Below is a small trained network, with its code and all its weights. Each question gives an input and a class and asks what happens when units are switched off, that is, made to give their printed mean instead of their output.

import numpy as np


def w(rows, s, z=0):
    codes = np.array(rows[::2]) - 128.0
    scale = np.full(codes.shape[1], s)
    scale[-1] = z or s
    return codes * scale


def f(y):
    return np.maximum(y, 0)


def log_softmax(a):
    a = a - a.max(-1, keepdims=True)
    return a - np.log(np.exp(a).sum(-1, keepdims=True))


def net(x, mask):
    res = np.array(x, float).reshape(1, 5) / 4 @ E
    y = f(res @ A[0][:, :-1].T + A[0][:, -1])
    res = res + np.where(mask, y, B[0][:, -1]) @ B[0][:, :-1]
    return log_softmax(res[-1] @ U[:, :-1].T + U[:, -1])


A, B = {}, {}
E = w([
[253,102,132,98,126],'x0',
[174,253,182,80,149],'x1',
[155,109,112,225,46],'x2',
[150,151,96,203,248],'x3',
[139,251,63,134,113],'x4',
],0.012)
A[0] = w([
[147,172,140,186,205,109],'N0',
[89,102,79,170,161,99],'N1',
[237,81,152,161,144,254],'N2',
[101,104,147,247,56,146],'N3',
[40,128,71,235,117,235],'N4',
[93,67,161,46,67,151],'N5',
[108,88,178,117,3,250],'N6',
[180,55,161,101,140,163],'N7',
[167,88,204,82,109,167],'N8',
[165,248,139,127,168,186],'N9',
[170,146,113,100,33,135],'N10',
[82,46,107,202,113,149],'N11',
[36,38,110,144,137,233],'N12',
[72,120,162,29,187,244],'N13',
[201,121,96,161,155,107],'N14',
],0.013,0.0045)
B[0] = w([
[174,135,129,76,170,192],'N0',
[145,125,165,130,191,170],'N1',
[193,50,109,159,144,211],'N2',
[88,126,119,250,151,220],'N3',
[130,153,198,156,178,229],'N4',
[50,128,118,93,100,226],'N5',
[56,134,95,169,92,249],'N6',
[144,99,158,147,105,191],'N7',
[117,97,114,111,108,195],'N8',
[168,156,69,131,152,243],'N9',
[152,135,61,156,76,189],'N10',
[118,132,194,152,136,225],'N11',
[101,133,203,109,134,241],'N12',
[123,140,110,47,154,231],'N13',
[160,81,109,174,147,174],'N14',
],0.014,0.019)
U = w([
[79,180,100,72,113,59],'0',
[101,155,79,250,92,146],'1',
[159,154,52,142,18,127],'2',
[248,7,93,161,160,114],'3',
[209,242,68,110,196,254],'4',
[95,57,138,88,72,47],'5',
[118,133,212,181,158,57],'6',
],0.012,0.0048)

Each question gives the input, the list of numbers given to net, and the class t.
The units are the neurons (one row each of A and B). Each row of codes is followed by its name. A weight is (code - 128) times the scale printed after its matrix; where a second scale follows, it is the last column's (A, B and U).
mask holds one flag per neuron, in row order. A switched-off neuron (its flag False) gives its mean, the last column of its row in B, instead of its output. The means were averaged over made-up inputs and are rounded, as every weight is.
A unit's drop is (log p(t) with every unit on - log p(t) with that unit switched off) / (log p(t) with every unit on - log p(t) with every unit switched off).
The circuit of an input: a set's keep is (log p(t) with only the set's units on - log p(t) with every unit switched off) / (log p(t) with every unit on - log p(t) with every unit switched off). Starting from the 12 units with the biggest drops (on a tie, the unit counted first), units are removed one at a time, each time the one whose removal leaves the highest keep (on an exact tie, the one counted first), for as long as the keep stays at least 0.8.
circuit, biggest first: the units of the circuit, biggest drop first
k most important neurons: the k neurons with the biggest drops, biggest first
drop of u: that unit's drop, to one decimal
input [3,2,-6,4,-2], class 4: circuit, biggest first => [N13]
input [-1,6,-3,-6,2], class 2: circuit, biggest first => [N10; N4]
input [2,-3,2,-5,-4], class 1: 2 most important neurons => [N6; N3]
input [-1,-4,5,-2,-4], class 6: 4 most important neurons => [N12; N11; N4; N9]
input [3,6,2,0,0], class 3: 2 most important neurons => [N2; N13]
input [7,5,-6,4,0], class 3: 2 most important neurons => [N2; N14]
input [-5,-2,-5,-4,7], class 0: 2 most important neurons => [N2; N0]
input [-2,-1,-6,1,0], class 4: 3 most important neurons => [N6; N5; N8]
input [3,4,-5,1,-8], class 3: 2 most important neurons => [N2; N6]
input [-4,5,-2,-4,2], class 4: 2 most important neurons => [N9; N12]
input [4,-2,-3,-5,3], class 2: 2 most important neurons => [N10; N12]
input [-2,7,-5,-4,-8], class 0: 2 most important neurons => [N13; N2]
input [-3,-1,-6,-8,-3], class 0: drop of N11 => 0.1
input [-6,4,7,7,2], class 4: circuit, biggest first => [N0]
input [-5,7,3,-7,4], class 2: drop of N3 => 0.2
